Below is a small trained network, with its code and all its weights. Each question gives an input and a target symbol and asks what happens when units are switched off, that is, made to give their printed mean instead of their output.

import numpy as np


def w(rows, s, z=0):
    codes = np.array(rows[::2]) - 128.0
    scale = np.full(codes.shape[1], s)
    scale[-1] = z or s
    return codes * scale


def f(y):
    return np.maximum(y, 0)


def softmax(a):
    e = np.exp(a - a.max(-1, keepdims=True))
    return e / e.sum(-1, keepdims=True)


def log_softmax(a):
    a = a - a.max(-1, keepdims=True)
    return a - np.log(np.exp(a).sum(-1, keepdims=True))


def net(x, mask):
    ids = ['αβγδεζηθλμξπστψω'.index(c) for c in x.split()]
    T = len(ids)
    res = E[ids] + P[:T]
    u = 0
    for l in range(2):
        q, k, v = (res @ M[l].T for M in (Q, K, V))
        z = softmax(np.where(np.tri(T) > 0, q @ k.T / 3**0.5, -1e9)) @ v
        res = res + np.where(mask[u], z, O[l][:, -1]) @ O[l][:, :-1]
        u += 1
        y = f(res @ A[l][:, :-1].T + A[l][:, -1])
        res = res + np.where(mask[u : u + 4], y, B[l][:, -1]) @ B[l][:, :-1]
        u += 4
    return log_softmax(res[-1] @ U[:, :-1].T + U[:, -1])


Q, K, V, O, A, B = {}, {}, {}, {}, {}, {}
E = w([
[168,113,88],'α',
[138,117,206],'β',
[37,125,144],'γ',
[150,170,87],'δ',
[87,111,30],'ε',
[94,100,124],'ζ',
[187,127,106],'η',
[215,154,189],'θ',
[130,173,142],'λ',
[131,68,90],'μ',
[227,186,52],'ξ',
[116,232,182],'π',
[113,59,167],'σ',
[81,194,86],'τ',
[209,1,108],'ψ',
[99,112,80],'ω',
],0.02)
P = w([
[69,103,20],'0',
[70,104,17],'1',
[104,134,7],'2',
[134,153,9],'3',
[137,159,10],'4',
[149,156,11],'5',
[161,180,4],'6',
[174,182,27],'7',
[169,179,31],'8',
[171,198,52],'9',
],0.0033)
Q[0] = w([
[219,81,110],'0.h0',
[209,1,100],'0.h0',
[16,76,160],'0.h0',
],0.006)
K[0] = w([
[172,132,130],'0.h0',
[180,66,141],'0.h0',
[12,108,97],'0.h0',
],0.011)
V[0] = w([
[119,118,66],'0.h0',
[254,158,67],'0.h0',
[209,104,155],'0.h0',
],0.0065)
O[0] = w([
[22,2,198,255],'0.h0',
[146,183,156,21],'0.h0',
[170,73,97,109],'0.h0',
],0.0069,0.00043)
A[0] = w([
[191,193,226,58],'0.n0',
[81,117,15,31],'0.n1',
[2,145,6,2],'0.n2',
[147,55,53,9],'0.n3',
],0.0057,0.0063)
B[0] = w([
[137,94,99,253],'0.n0',
[101,149,73,182],'0.n1',
[145,246,120,251],'0.n2',
[177,70,127,170],'0.n3',
],0.014,0.0014)
Q[1] = w([
[123,80,2],'1.h0',
[185,121,109],'1.h0',
[188,62,22],'1.h0',
],0.0079)
K[1] = w([
[115,166,242],'1.h0',
[206,232,132],'1.h0',
[181,120,249],'1.h0',
],0.011)
V[1] = w([
[129,158,32],'1.h0',
[141,134,2],'1.h0',
[134,72,131],'1.h0',
],0.0087)
O[1] = w([
[254,248,8,233],'1.h0',
[206,95,93,251],'1.h0',
[119,17,66,105],'1.h0',
],0.003,0.0024)
A[1] = w([
[10,114,38,106],'1.n0',
[152,167,207,230],'1.n1',
[110,165,76,88],'1.n2',
[1,174,196,254],'1.n3',
],0.0085,0.0042)
B[1] = w([
[39,112,96,236],'1.n0',
[152,66,145,222],'1.n1',
[141,141,129,182],'1.n2',
[129,181,245,254],'1.n3',
],0.011,0.0053)
U = w([
[147,164,73,152],'α',
[244,126,165,53],'β',
[119,223,122,60],'γ',
[86,170,190,84],'δ',
[72,156,54,107],'ε',
[82,51,200,143],'ζ',
[171,197,207,107],'η',
[162,170,167,122],'θ',
[165,123,85,161],'λ',
[94,58,56,159],'μ',
[152,117,65,193],'ξ',
[208,209,82,17],'π',
[145,90,253,144],'σ',
[120,191,92,2],'τ',
[162,22,109,24],'ψ',
[76,118,141,235],'ω',
],0.013,0.0088)

Each question gives the input, a string of symbols that net reads in full, and the target symbol t.
The units are the heads (3 rows each of Q, K, V and O) and the neurons (one row each of A and B). Each row of codes is followed by its name. A weight is (code - 128) times the scale printed after its matrix; where a second scale follows, it is the last column's (O, A, B and U).
mask holds one flag per unit, layer by layer, with each layer's heads first. A switched-off unit (its flag False) gives its mean, the last column of its rows in O or B, instead of its output. The means were averaged over made-up inputs and are rounded, as every weight is.
A unit's drop is (log p(t) with every unit on - log p(t) with that unit switched off) / (log p(t) with every unit on - log p(t) with every unit switched off).
The circuit of an input: a set's keep is (log p(t) with only the set's units on - log p(t) with every unit switched off) / (log p(t) with every unit on - log p(t) with every unit switched off). Starting from all 10 units, units are removed one at a time, each time the one whose removal leaves the highest keep (on an exact tie, the one counted first), for as long as the keep stays at least 0.8.
circuit, biggest first: the units of the circuit, biggest drop first
unit that matters most: the unit with the biggest drop
k most important neurons: the k neurons with the biggest drops, biggest first
k most important neurons of layer l: the k neurons of layer l with the biggest drops, biggest first
drop when u is switched off: that unit's drop, to one decimal
input ε π ω β ξ μ ζ β β β, target β: circuit, biggest first => (1.h0 0.n1)
input ε β β σ β σ β ζ, target ζ: circuit, biggest first => (1.h0 0.n2)
input δ μ α δ β β β β σ θ, target β: unit that matters most => 1.n0
input π β σ β μ ζ β γ, target δ: circuit, biggest first => (1.n3 1.n0 0.n2)
input β ζ η ζ η ξ β α ε, target ε: circuit, biggest first => (1.n0 0.n1 0.n2)
input β ζ σ ε γ, target γ: circuit, biggest first => (1.h0 0.n2 0.n1 0.h0)
input σ γ β η β ω, target ε: circuit, biggest first => (1.n0 0.n1 1.n1)
input σ ε π μ θ γ μ β β, target β: 2 most important neurons of layer 1 => (1.n0 1.n1)
input ε β θ ζ ζ ω ζ δ π, target π: 2 most important neurons of layer 0 => (0.n1 0.n2)
input π π σ β σ ζ θ β ω, target ε: 3 most important neurons => (1.n0 0.n1 1.n1)
input ζ α ω β ε, target ε: drop when 0.n1 is switched off => 0.3
input σ ζ ε γ, target γ: drop when 0.n1 is switched off => 0.4
input β σ ψ σ π ζ γ, target δ: drop when 0.n2 is switched off => 0.2
input μ γ β τ, target γ: drop when 0.n2 is switched off => 0.8
